Below is a small trained network, with its code and all its weights. Each question gives an input and a target symbol and asks what happens when units are switched off, that is, made to give their printed mean instead of their output.

import numpy as np


def w(rows, s, z=0):
    codes = np.array(rows[::2]) - 128.0
    scale = np.full(codes.shape[1], s)
    scale[-1] = z or s
    return codes * scale


def norm(h):
    return h / np.sqrt((h * h).mean(-1, keepdims=True) + 1e-5)


def f(y):
    return y / 2 * (1 + np.tanh(0.7978845608 * (y + 0.044715 * y**3)))


def softmax(a):
    e = np.exp(a - a.max(-1, keepdims=True))
    return e / e.sum(-1, keepdims=True)


def log_softmax(a):
    a = a - a.max(-1, keepdims=True)
    return a - np.log(np.exp(a).sum(-1, keepdims=True))


def net(x, mask):
    ids = ['ΓΘΦΨΩβδεζηλμξσ'.index(c) for c in x.split()]
    T = len(ids)
    res = E[ids] + P[:T]
    u = 0
    for l in range(2):
        q, k, v = (norm(res) @ M[l].T for M in (Q, K, V))
        z = softmax(np.where(np.tri(T) > 0, q @ k.T / 3**0.5, -1e9)) @ v
        res = res + np.where(mask[u], z, O[l][:, -1]) @ O[l][:, :-1]
        u += 1
        y = f(norm(res) @ A[l][:, :-1].T + A[l][:, -1])
        res = res + np.where(mask[u : u + 16], y, B[l][:, -1]) @ B[l][:, :-1]
        u += 16
    return log_softmax(norm(res)[-1] @ U[:, :-1].T + U[:, -1])


Q, K, V, O, A, B = {}, {}, {}, {}, {}, {}
E = w([
[209,200,147,183,148],'Γ',
[209,187,168,200,161],'Θ',
[165,152,172,115,117],'Φ',
[151,139,183,111,121],'Ψ',
[136,131,188,102,114],'Ω',
[115,114,188,94,111],'β',
[5,50,161,66,123],'δ',
[142,144,145,84,98],'ε',
[120,128,163,79,100],'ζ',
[145,129,19,169,121],'η',
[142,137,170,98,107],'λ',
[158,129,207,146,140],'μ',
[40,2,73,229,162],'ξ',
[136,117,201,120,127],'σ',
],0.022)
P = w([
[185,75,152,107,97],'0',
[164,94,141,136,51],'1',
[197,51,138,93,135],'2',
[140,122,150,164,17],'3',
[187,68,141,80,175],'4',
[111,157,148,175,21],'5',
[164,103,141,72,212],'6',
[88,189,150,178,42],'7',
[140,138,139,69,237],'8',
[70,218,158,165,79],'9',
[106,178,138,76,247],'10',
[60,251,159,147,137],'11',
[97,188,166,103,249],'12',
],0.014)
Q[0] = w([
[84,136,126,222,3],'0.h1',
[92,182,173,105,131],'0.h1',
[86,239,198,111,131],'0.h1',
],0.027)
K[0] = w([
[227,37,108,36,235],'0.h1',
[63,201,121,136,221],'0.h1',
[44,192,118,123,252],'0.h1',
],0.016)
V[0] = w([
[6,79,216,139,153],'0.h1',
[162,193,144,49,56],'0.h1',
[207,117,210,236,193],'0.h1',
],0.013)
O[0] = w([
[186,60,72,77,24,168],'0.h1',
[82,213,138,150,60,254],'0.h1',
[142,139,76,8,165,186],'0.h1',
],0.015,0.0087)
A[0] = w([
[195,115,56,206,126,167],'0.n1',
[84,133,90,134,99,150],'0.n2',
[136,108,165,151,128,133],'0.n3',
[186,88,126,131,66,109],'0.n4',
[31,66,56,129,178,102],'0.n5',
[119,109,190,136,158,114],'0.n6',
[70,121,123,251,95,3],'0.n7',
[156,190,61,129,178,111],'0.n8',
[107,120,90,117,110,95],'0.n9',
[221,157,73,178,180,94],'0.n10',
[150,85,156,124,190,150],'0.n11',
[141,168,132,210,159,90],'0.n12',
[158,122,187,84,127,116],'0.n13',
[68,157,109,194,165,118],'0.n14',
[163,120,24,163,137,189],'0.n15',
[178,158,75,214,123,85],'0.n16',
],0.019,0.013)
B[0] = w([
[154,144,59,251,176,181],'0.n1',
[140,107,173,131,183,239],'0.n2',
[129,134,107,93,109,138],'0.n3',
[209,114,140,162,78,254],'0.n4',
[169,53,224,223,128,155],'0.n5',
[114,193,72,105,105,133],'0.n6',
[204,97,195,107,126,178],'0.n7',
[120,121,122,253,133,183],'0.n8',
[139,138,145,114,159,130],'0.n9',
[142,160,142,197,97,141],'0.n10',
[81,99,133,137,58,160],'0.n11',
[74,74,111,79,127,169],'0.n12',
[103,133,81,74,118,212],'0.n13',
[176,53,89,158,146,194],'0.n14',
[115,137,146,217,134,192],'0.n15',
[49,188,105,137,119,148],'0.n16',
],0.015,0.0056)
Q[1] = w([
[121,125,156,51,57],'1.h1',
[155,212,200,68,228],'1.h1',
[81,73,124,134,254],'1.h1',
],0.01)
K[1] = w([
[105,186,145,40,151],'1.h1',
[65,249,92,150,78],'1.h1',
[47,104,108,184,181],'1.h1',
],0.012)
V[1] = w([
[150,167,108,114,159],'1.h1',
[33,142,2,195,46],'1.h1',
[113,193,71,131,57],'1.h1',
],0.0084)
O[1] = w([
[129,129,111,90,168,126],'1.h1',
[90,155,60,150,42,86],'1.h1',
[111,255,89,113,123,253],'1.h1',
],0.0092,0.0031)
A[1] = w([
[149,110,140,123,214,175],'1.n1',
[30,41,33,151,61,5],'1.n2',
[93,150,93,59,157,58],'1.n3',
[103,184,133,84,82,50],'1.n4',
[170,97,13,163,54,147],'1.n5',
[164,182,167,153,158,104],'1.n6',
[161,121,184,148,45,46],'1.n7',
[125,127,186,138,70,154],'1.n8',
[172,63,110,71,117,41],'1.n9',
[140,63,208,168,68,156],'1.n10',
[135,141,58,223,117,19],'1.n11',
[160,124,76,40,174,122],'1.n12',
[197,60,66,89,109,167],'1.n13',
[138,148,2,107,200,63],'1.n14',
[222,107,139,107,32,36],'1.n15',
[181,145,151,211,158,93],'1.n16',
],0.02,0.014)
B[1] = w([
[134,104,127,130,63,151],'1.n1',
[151,218,61,32,77,138],'1.n2',
[62,115,168,169,113,170],'1.n3',
[199,84,145,130,138,188],'1.n4',
[66,135,160,41,182,219],'1.n5',
[93,123,132,64,135,160],'1.n6',
[122,139,196,146,96,197],'1.n7',
[140,83,104,114,124,237],'1.n8',
[100,174,90,87,161,147],'1.n9',
[117,187,101,206,137,255],'1.n10',
[110,125,122,216,161,162],'1.n11',
[178,161,55,200,141,187],'1.n12',
[124,119,254,162,149,210],'1.n13',
[140,62,148,153,122,146],'1.n14',
[99,83,28,104,125,220],'1.n15',
[194,86,134,98,73,176],'1.n16',
],0.02,0.012)
U = w([
[100,178,70,91,95,180],'Γ',
[130,129,113,155,5,68],'Θ',
[46,161,128,155,177,153],'Φ',
[193,127,213,87,100,138],'Ψ',
[181,135,203,174,221,102],'Ω',
[177,42,64,108,104,149],'β',
[165,17,195,188,120,40],'δ',
[101,89,181,130,225,176],'ε',
[104,65,31,169,166,169],'ζ',
[218,200,96,136,126,93],'η',
[64,77,148,110,87,198],'λ',
[119,190,248,169,75,1],'μ',
[121,226,191,100,165,121],'ξ',
[145,120,85,91,212,226],'σ',
],0.016,0.0066)

Each question gives the input, a string of symbols that net reads in full, and the target symbol t.
The units are the heads (3 rows each of Q, K, V and O) and the neurons (one row each of A and B). Each row of codes is followed by its name. A weight is (code - 128) times the scale printed after its matrix; where a second scale follows, it is the last column's (O, A, B and U).
mask holds one flag per unit, layer by layer, with each layer's heads first. A switched-off unit (its flag False) gives its mean, the last column of its rows in O or B, instead of its output. The means were averaged over made-up inputs and are rounded, as every weight is.
A unit's drop is (log p(t) with every unit on - log p(t) with that unit switched off) / (log p(t) with every unit on - log p(t) with every unit switched off).
The circuit of an input: a set's keep is (log p(t) with only the set's units on - log p(t) with every unit switched off) / (log p(t) with every unit on - log p(t) with every unit switched off). Starting from the 12 units with the biggest drops (on a tie, the unit counted first), units are removed one at a time, each time the one whose removal leaves the highest keep (on an exact tie, the one counted first), for as long as the keep stays at least 0.8.
units of the circuit, in order: the units of the circuit, biggest drop first
k most important neurons: the k neurons with the biggest drops, biggest first
k most important neurons of layer l: the k neurons of layer l with the biggest drops, biggest first
input δ Ψ Ψ ξ σ Ψ Θ ζ ε, target Θ: units of the circuit, in order => [0.h1]
input λ λ β σ, target λ: 4 most important neurons of layer 1 => [1.n15, 1.n5, 1.n13, 1.n7]
input σ Φ β σ ζ ζ Ψ, target Θ: units of the circuit, in order => [0.h1, 1.n13]
input η Θ Ω μ η μ λ, target Ω: 3 most important neurons of layer 1 => [1.n13, 1.n12, 1.n15]
input ξ μ λ ζ Φ, target Θ: units of the circuit, in order => [0.h1, 1.n13]
input σ Θ ε σ Ω Θ σ Ψ σ, target η: 2 most important neurons => [1.n12, 1.n13]
input β Φ Γ ε Ψ β Φ λ Θ, target Φ: 2 most important neurons of layer 0 => [0.n12, 0.n16]
input Ω σ ξ Ω ζ μ ζ Ψ Ψ Ψ σ ε, target σ: 2 most important neurons => [1.n15, 1.n12]
input λ δ ξ λ ζ β ζ, target λ: units of the circuit, in order => [0.h1, 1.n15, 1.n5, 1.n7]
input δ μ Φ, target Ω: units of the circuit, in order => [0.h1, 1.n13, 1.n12]
input δ ζ λ, target Θ: units of the circuit, in order => [0.h1, 1.n13]
input λ η Θ λ λ Φ β Ψ μ β ζ, target λ: units of the circuit, in order => [0.h1, 1.n15, 1.n13, 1.n5]
input η η Ψ, target Γ: 4 most important neurons => [0.n11, 0.n12, 0.n6, 1.n2]
input ζ Θ Ω Φ Θ β Ψ Θ ξ δ δ, target δ: units of the circuit, in order => [0.h1]
input η λ δ Φ ε Ω Φ η ξ ε ζ δ, target μ: 2 most important neurons => [1.n15, 1.n7]
input η ε λ Φ Ψ ζ β μ Φ η Ψ ε, target η: 3 most important neurons of layer 1 => [1.n12, 1.n13, 1.n15]
input λ ξ ζ, target ε: 2 most important neurons => [1.n13, 1.n5]
input Ψ Θ ζ λ ξ λ β λ Ω λ λ σ Ψ, target σ: 3 most important neurons => [1.n15, 1.n12, 1.n13]
input λ η Ω ζ ξ Φ Ψ δ Ψ η β Ψ, target λ: 4 most important neurons of layer 1 => [1.n15, 1.n5, 1.n13, 1.n7]
input ξ Ω Ψ, target β: most important neuron of layer 1 => [1.n15]
input Γ Φ σ Φ μ δ Θ Φ ξ σ, target ε: 2 most important neurons => [1.n13, 1.n5]
input μ η Ψ λ μ, target Ψ: 2 most important neurons of layer 1 => [1.n15, 1.n4]
input μ μ μ η Φ ξ β ξ Ψ λ Ψ ξ λ, target ε: 2 most important neurons of layer 1 => [1.n13, 1.n5]
input μ δ η Ω λ Ψ, target Ψ: 4 most important neurons of layer 1 => [1.n15, 1.n4, 1.n10, 1.n5]
input Ω σ σ η, target Ω: 2 most important neurons of layer 1 => [1.n15, 1.n5]
input ε ξ λ η η ζ λ δ, target Φ: 3 most important neurons => [1.n10, 0.n2, 0.n4]
